0.560,0.920,-0.971,-2.594,-1.821,3.488,0.483,2.757,-3.652,-3.577,2.553,-2.664,3.517,-5.215,0.559
The entry just right of 2.553 -> -2.664
The median of all entries?
A: 0.483
The entry just left of 3.488 -> -1.821
The entry just right of the centre entry -> -3.652
The entry just left of the smallest entry?
A: 3.517
The entry just right of -1.821?
A: 3.488
The entry just right of 0.560 is 0.920

X =
[[91 50 70 39 65 57 65]
 [63 32 68 58 71 22 64]
 [42 61 54 50 69 33 67]
 [35 78 58 48 51 57 49]
 [71 64 46 37 42 56 56]]
Which number is the first entry of the smallest entry's row? 63
Which number is the entry in the top-right corner? 65
Which number is the entry in the top-left corner? 91
Which number is the entry directly above the centre entry? 58
Which number is the entry just left of 46? 64
The entry just right of the smallest entry -> 64
The entry directly above the smallest entry is 57
Which number is the entry just left of the smallest entry? 71
The centre entry: 50
Which number is the entry just right of the centre entry? 69
The entry just left of 67 -> 33
Which number is the entry just left of the centre entry? 54
The smallest entry: 22

Questions about the table below. Rows and columns are numbered from 1.
1) Report the entry in row 1 and column 2.
2) Report the bottom-left entry.
3) Report the entry in the top-left corner.
4) Report the entry directly below 107.
5) Report the entry directly above the largest entry.
6) Report the entry in row 1 and column 3.
7) Report the entry at row 2, column 1.
8) Report the entry directly below the largest entry.
[[102 140 120 119 125 186 114 119 132 109 150 111 122 164]
 [125 155 147 104 162 146 127 125 132 134 158 119 133 137]
 [120 145 141 106 147 155 132 128 135 128 149 121 133 147]
 [116 129 176  88  65 157 158 236 137 159 115 126 112 206]
 [139 164 165  87 164 105 120 163 137 181 166 101 158 146]
 [122 161 113 123 195 157  98  51 135 112 179 102 158 115]
 [126 141 177  87 107 140 155 205 135 159 130 129 119 174]
 [102 137 124 116 118 185 121 130 133 112 145 114 121 168]
 [132 151 171  88 127 125 138 189 138 171 144 113 141 167]
 [125 154 144 106 160 147 125 120 134 134 158 117 138 138]
 [130 156 155  97 153 132 126 147 136 154 157 111 144 148]
 [121 149 129 117 172 167 128  80 133 104 156 126 135 124]
 [123 137 182  81  81 136 152 241 137 178 125 119 122 199]
 [117 143 148 103 124 159 133 154 134 135 143 119 126 164]]
1) 140
2) 117
3) 102
4) 118
5) 80
6) 120
7) 125
8) 154

data =
array([[138, 163, 155, 162, 185, 151, 176],
       [177, 139, 147, 161, 144, 157, 154],
       [133, 155, 141, 192, 177, 141, 156],
       [163, 200, 142, 194,  98, 187, 124],
       [177, 173, 147, 155, 161, 142, 179],
       [210,  47, 167, 151, 189, 173, 166],
       [175, 139, 155, 131, 154, 155, 168]])
The top-right entry: 176
The last entry, reading row by row: 168
What is the smallest entry in the last row?
Answer: 131
The smallest entry in the last column is 124
What is the largest entry in the last row?
Answer: 175
What is the smallest entry in the first column?
Answer: 133
The third largest entry is 194
What is the fifth entry in reading order?
Answer: 185
What is the entry directly below the centre entry?
Answer: 155
The second entry on the main diagonal -> 139
The median of all entries: 156
The 3rd-last entry, reading row by row is 154
What is the entry in the top-left corner?
Answer: 138
The 2nd largest entry -> 200
The entry directly above the smallest entry is 173
The entry just right of the largest entry -> 47
What is the entry directly below 176?
Answer: 154
What is the largest entry in the first column?
Answer: 210
The entry just left of 144: 161
What is the last entry in the row that holds the smallest entry?
Answer: 166
What is the fourth entry, reading row by row?
Answer: 162
What is the entry directly above the largest entry?
Answer: 177
The entry just right of the smallest entry is 167
The bottom entry of the column that holds the smallest entry is 139
What is the third entry on the main diagonal?
Answer: 141
What is the largest entry in the last column?
Answer: 179

a = [[503, 456, 520, 403], [433, 289, 725, 681], [283, 59, 890, 881], [546, 415, 626, 504], [256, 250, 765, 704], [581, 587, 548, 439], [405, 314, 937, 724], [472, 537, 486, 437], [643, 340, 661, 578], [401, 174, 929, 809], [323, 309, 695, 608]]
The entry just right of the largest entry is 724
The entry just left of the smallest entry -> 283
The smallest entry is 59
Read off the entry just left of the largest entry.
Answer: 314
The largest entry: 937
Read off the entry just left of 309.
Answer: 323
Read off the entry just left of 403.
Answer: 520
Read off the entry just left of 809.
Answer: 929

m =
[[102 139 122 140  69 139 111 102 109  97]
 [157 123  55 141 177  30 230  99  67 118]
 [147  71 129 114 113 104 136 142 131  91]]
Indices start at 1.
The entry at row 3, column 1 -> 147
Find the entry at row 1, column 1.
A: 102
The minimum: 30
The entry directly above 129 -> 55
The entry just left of 91 is 131
Find the entry in row 1 and column 3.
A: 122
The entry directly below the largest entry: 136
The top entry of the column that holds the smallest entry is 139

B =
1.780,2.723,-1.602,3.619,5.359,-3.268,-0.729
1.384,0.856,1.051,-2.674,2.985,6.121,2.593
Indices start at 1.
Which number is the entry in the top-left corner?
A: 1.780
The entry in row 1 and column 3 -> -1.602
Which number is the entry in row 1 and column 2?
A: 2.723
The entry just right of 3.619 -> 5.359
Which number is the entry just right of the smallest entry?
A: -0.729
Which number is the entry at row 2, column 3?
A: 1.051
Which number is the entry just left of 5.359?
A: 3.619
The entry in the bottom-right corner is 2.593
Which number is the entry in the bottom-left corner?
A: 1.384

Questions about the grid below.
1) The largest entry in the last column?
2) The third entry, reading row by row?
3) The entry directly below -106?
4) The first entry, reading row by row?
5) The entry just right of the smallest entry?
6) The smallest entry in the first column?
7) The top-right entry?
8) The 3rd entry on the main diagonal?
array([[-209, -405,  -11,  191, -370,  206, -343,  380],
       [-385, -168, -643, -481, -129, -116, -109, -198],
       [  71,  -11,  340,  276,  -40,  134,   44,  -92],
       [-524, -549, -239,  806, -516,  617, -343,  959],
       [  24,   13,   36, -269,   12, -135,  -23, -392],
       [ -37, -297,  492, -101, -298,  -36, -206,  616],
       [-407, -516, -106,  355, -471,  338, -439,  845],
       [-406, -223, -806,  310, -196,  300,  -17, -117],
       [ -34, -304,  613,   57, -315,   26, -169,  840],
       [-162,   36,  362,  324,  -46,  157,  427,  623],
       [ 275,   60,  776,   30,   33,  -12, -135, -338],
       [-262,  -42,  -68,  133, -101,   62,  452,  579],
       [ 197, -280,  713, -413, -254, -275, -442,  343]])
1) 959
2) -11
3) -806
4) -209
5) 310
6) -524
7) 380
8) 340

4.036,3.208,5.453,4.095,-0.427,1.826,2.855
1.009,-4.294,-2.242,-2.545,-0.740,2.474,-1.441
-1.541,-1.667,4.669,1.456,-1.153,-2.069,2.009
-0.018,-2.726,1.889,0.999,-0.128,-2.451,-2.544
-1.545,-1.878,2.201,1.059,-0.048,-4.959,1.023
4.186,-0.773,1.188,1.310,-1.506,-2.752,-1.696
2.688,3.191,1.202,-0.991,-3.597,2.318,-1.406
0.302,3.077,-1.422,-3.593,-2.168,-0.380,-2.268
-3.355,3.381,1.480,1.661,0.061,0.608,3.297
Rows and columns are numbered from 1.
Report the entry at row 3, column 1.
A: -1.541
The entry just right of -0.048 is -4.959
Report the bottom-left entry.
A: -3.355
Report the entry directly below 1.059.
A: 1.310
Report the largest entry.
A: 5.453
Report the entry in the top-right corner.
A: 2.855
The entry directly below -4.294 -> -1.667
The entry just right of 0.061 -> 0.608
Report the entry directly above -3.597.
A: -1.506
Report the entry just left of -4.959.
A: -0.048
The entry at row 1, column 1 is 4.036
Report the entry directly below 2.318.
A: -0.380
The entry just right of 0.999: -0.128
The entry just right of the smallest entry -> 1.023
Report the entry in the bottom-right corner.
A: 3.297
The entry directly below 2.009 -> -2.544
Report the entry just right of -0.740.
A: 2.474
The centre entry -> 1.059
The entry directly below -2.752: 2.318
The entry directly above -1.406: -1.696
Report the entry at row 2, column 1.
A: 1.009
Report the entry directly below -1.441.
A: 2.009
Report the entry directly above -0.773.
A: -1.878
Report the median of all entries.
A: -0.018
The entry directly below -0.773 -> 3.191
Report the entry directly above -1.153.
A: -0.740
The entry at row 2, column 3 -> -2.242
The entry in row 1 and column 2 is 3.208
Report the entry just left of the centre entry.
A: 2.201
